Below are the code and all the weights of a small trained network. Each question names an input and a class and asks about switching units off, where a switched-off unit gives its printed mean instead of its output.

import numpy as np


def w(rows, s, z=0):
    codes = np.array(rows[::2]) - 128.0
    scale = np.full(codes.shape[1], s)
    scale[-1] = z or s
    return codes * scale


def norm(h):
    return h / np.sqrt((h * h).mean(-1, keepdims=True) + 1e-5)


def f(y):
    return np.maximum(y, 0)


def log_softmax(a):
    a = a - a.max(-1, keepdims=True)
    return a - np.log(np.exp(a).sum(-1, keepdims=True))


def net(x, mask):
    res = np.array(x, float).reshape(1, 4) / 4 @ E
    u = 0
    for l in range(2):
        y = f(norm(res) @ A[l][:, :-1].T + A[l][:, -1])
        res = res + np.where(mask[u : u + 16], y, B[l][:, -1]) @ B[l][:, :-1]
        u += 16
    return log_softmax(norm(res)[-1] @ U[:, :-1].T + U[:, -1])


A, B = {}, {}
E = w([
[205,75,193,59,82,225],'x0',
[72,32,84,151,254,227],'x1',
[109,203,30,90,104,219],'x2',
[200,185,154,183,181,179],'x3',
],0.0066)
A[0] = w([
[113,38,79,163,184,176,41],'L0N0',
[51,31,111,67,94,108,47],'L0N1',
[218,147,167,230,181,145,72],'L0N2',
[155,46,169,165,117,57,55],'L0N3',
[141,106,114,86,193,124,36],'L0N4',
[130,158,6,60,103,220,87],'L0N5',
[81,92,99,111,95,87,69],'L0N6',
[117,57,177,154,182,100,81],'L0N7',
[114,162,183,164,150,153,85],'L0N8',
[126,54,117,110,222,131,2],'L0N9',
[149,61,207,76,103,230,72],'L0N10',
[114,100,88,115,174,182,39],'L0N11',
[169,91,198,82,188,81,76],'L0N12',
[102,128,63,232,171,83,75],'L0N13',
[160,171,163,133,32,93,96],'L0N14',
[181,205,141,160,221,184,89],'L0N15',
],0.013,0.0081)
B[0] = w([
[136,241,221,110,147,213,210],'L0N0',
[11,37,108,15,2,159,204],'L0N1',
[25,71,91,47,19,146,197],'L0N2',
[139,142,90,204,114,153,195],'L0N3',
[139,162,131,130,121,165,138],'L0N4',
[133,97,109,249,112,97,254],'L0N5',
[85,73,114,76,127,162,168],'L0N6',
[159,166,90,204,84,139,195],'L0N7',
[114,126,85,111,101,161,145],'L0N8',
[107,187,173,153,177,235,175],'L0N9',
[202,124,81,77,249,44,236],'L0N10',
[143,182,192,144,132,197,176],'L0N11',
[118,152,37,228,114,118,181],'L0N12',
[207,117,92,61,249,82,209],'L0N13',
[112,149,229,114,182,196,227],'L0N14',
[12,14,112,59,46,112,202],'L0N15',
],0.0092,0.0081)
A[1] = w([
[192,117,115,88,173,98,48],'L1N0',
[135,166,191,120,94,103,29],'L1N1',
[117,166,196,148,136,135,51],'L1N2',
[254,91,151,104,54,158,185],'L1N3',
[132,147,117,198,100,116,69],'L1N4',
[149,164,153,114,76,68,232],'L1N5',
[109,189,197,111,148,148,32],'L1N6',
[166,135,92,226,92,174,134],'L1N7',
[123,168,159,112,75,104,72],'L1N8',
[131,132,86,117,140,144,133],'L1N9',
[158,159,86,87,177,83,61],'L1N10',
[95,184,130,99,119,56,135],'L1N11',
[77,144,124,79,102,147,171],'L1N12',
[102,110,111,79,77,129,2],'L1N13',
[118,107,159,140,132,158,101],'L1N14',
[131,157,142,91,124,150,49],'L1N15',
],0.018,0.0059)
B[1] = w([
[188,147,156,41,171,44,177],'L1N0',
[147,164,134,186,160,218,175],'L1N1',
[188,117,226,139,142,135,195],'L1N2',
[26,107,2,103,188,168,204],'L1N3',
[122,120,81,184,117,62,169],'L1N4',
[35,123,31,132,149,216,197],'L1N5',
[225,194,219,165,89,120,216],'L1N6',
[109,163,113,162,91,31,237],'L1N7',
[69,153,98,106,155,216,165],'L1N8',
[135,194,119,108,104,120,184],'L1N9',
[218,112,119,24,174,78,184],'L1N10',
[93,118,44,87,182,206,179],'L1N11',
[224,90,174,157,66,123,254],'L1N12',
[153,67,187,125,42,126,195],'L1N13',
[151,178,120,135,124,110,176],'L1N14',
[144,159,124,150,92,96,155],'L1N15',
],0.0097,0.0082)
U = w([
[151,217,180,163,136,253,148],'0',
[104,48,116,77,32,177,155],'1',
[162,132,77,40,200,113,159],'2',
[91,167,60,231,92,88,138],'3',
[206,135,201,130,71,47,245],'4',
[89,116,207,131,148,90,31],'5',
[63,124,187,124,148,116,31],'6',
[81,104,202,138,160,111,45],'7',
],0.02,0.012)

Each question gives the input, the list of numbers given to net, and the class t.
The units are the neurons (one row each of A and B). Each row of codes is followed by its name. A weight is (code - 128) times the scale printed after its matrix; where a second scale follows, it is the last column's (A, B and U).
mask holds one flag per neuron, layer by layer. A switched-off neuron (its flag False) gives its mean, the last column of its row in B, instead of its output. The means were averaged over made-up inputs and are rounded, as every weight is.
A unit's drop is (log p(t) with every unit on - log p(t) with that unit switched off) / (log p(t) with every unit on - log p(t) with every unit switched off).
The circuit of an input: a set's keep is (log p(t) with only the set's units on - log p(t) with every unit switched off) / (log p(t) with every unit on - log p(t) with every unit switched off). Starting from the 12 units with the biggest drops (on a tie, the unit counted first), units are removed one at a time, each time the one whose removal leaves the highest keep (on an exact tie, the one counted first), for as long as the keep stays at least 0.8.
circuit, biggest first: the units of the circuit, biggest drop first
unit that matters most: the unit with the biggest drop
k most important neurons: the k neurons with the biggest drops, biggest first
k most important neurons of layer l: the k neurons of layer l with the biggest drops, biggest first
drop of u: that unit's drop, to one decimal
input [5,2,8,-2], class 3: circuit, biggest first : (L0N5)
input [0,2,-2,1], class 4: 2 most important neurons : (L0N0, L1N7)
input [0,-4,2,5], class 1: 2 most important neurons : (L0N15, L0N2)
input [1,-6,7,6], class 3: 3 most important neurons of layer 0 : (L0N5, L0N0, L0N1)
input [8,7,7,5], class 2: 2 most important neurons : (L0N10, L0N14)
input [2,-7,1,-8], class 1: 4 most important neurons : (L0N0, L0N1, L0N6, L0N9)
input [4,4,2,5], class 1: 2 most important neurons : (L0N15, L0N2)
input [-7,2,7,-3], class 2: 4 most important neurons : (L0N13, L1N10, L0N7, L0N3)
input [-7,1,-7,5], class 2: 2 most important neurons of layer 0 : (L0N13, L0N5)
input [-5,0,4,-5], class 1: 2 most important neurons : (L0N10, L0N1)
input [-4,-6,6,7], class 1: 2 most important neurons of layer 0 : (L0N15, L0N0)
input [3,7,-7,-1], class 0: 3 most important neurons of layer 0 : (L0N0, L0N9, L0N5)
input [2,1,-5,4], class 3: 2 most important neurons : (L0N12, L0N7)
input [2,0,8,2], class 3: circuit, biggest first : (L0N5)
input [0,-7,0,6], class 0: 2 most important neurons : (L0N14, L0N1)
input [-7,7,1,-7], class 0: 2 most important neurons : (L0N0, L0N10)
input [7,-1,-7,7], class 1: 4 most important neurons : (L0N2, L0N13, L0N5, L0N15)
input [6,7,-7,8], class 1: 2 most important neurons : (L0N2, L0N15)
input [-3,5,6,5], class 3: 3 most important neurons of layer 0 : (L0N5, L0N1, L0N14)
input [6,1,-2,-4], class 2: unit that matters most : L0N10
input [-4,2,-7,8], class 1: 2 most important neurons : (L0N2, L0N15)
input [1,2,7,-6], class 3: 4 most important neurons : (L0N5, L0N15, L0N2, L1N7)
input [7,7,0,-3], class 0: 4 most important neurons : (L0N0, L0N9, L0N11, L0N13)
input [-4,1,0,4], class 1: 3 most important neurons of layer 0 : (L0N15, L0N2, L0N10)
input [-6,-6,-1,5], class 0: 2 most important neurons of layer 0 : (L0N10, L0N14)
input [-7,5,-4,-1], class 2: 2 most important neurons of layer 0 : (L0N13, L0N14)
input [5,7,1,-2], class 0: circuit, biggest first : (L0N0)
input [-7,2,6,5], class 2: 2 most important neurons of layer 0 : (L0N13, L0N1)
input [6,4,-7,-3], class 3: drop of L0N7 : 0.9
input [7,-4,4,0], class 2: drop of L0N10 : 0.5
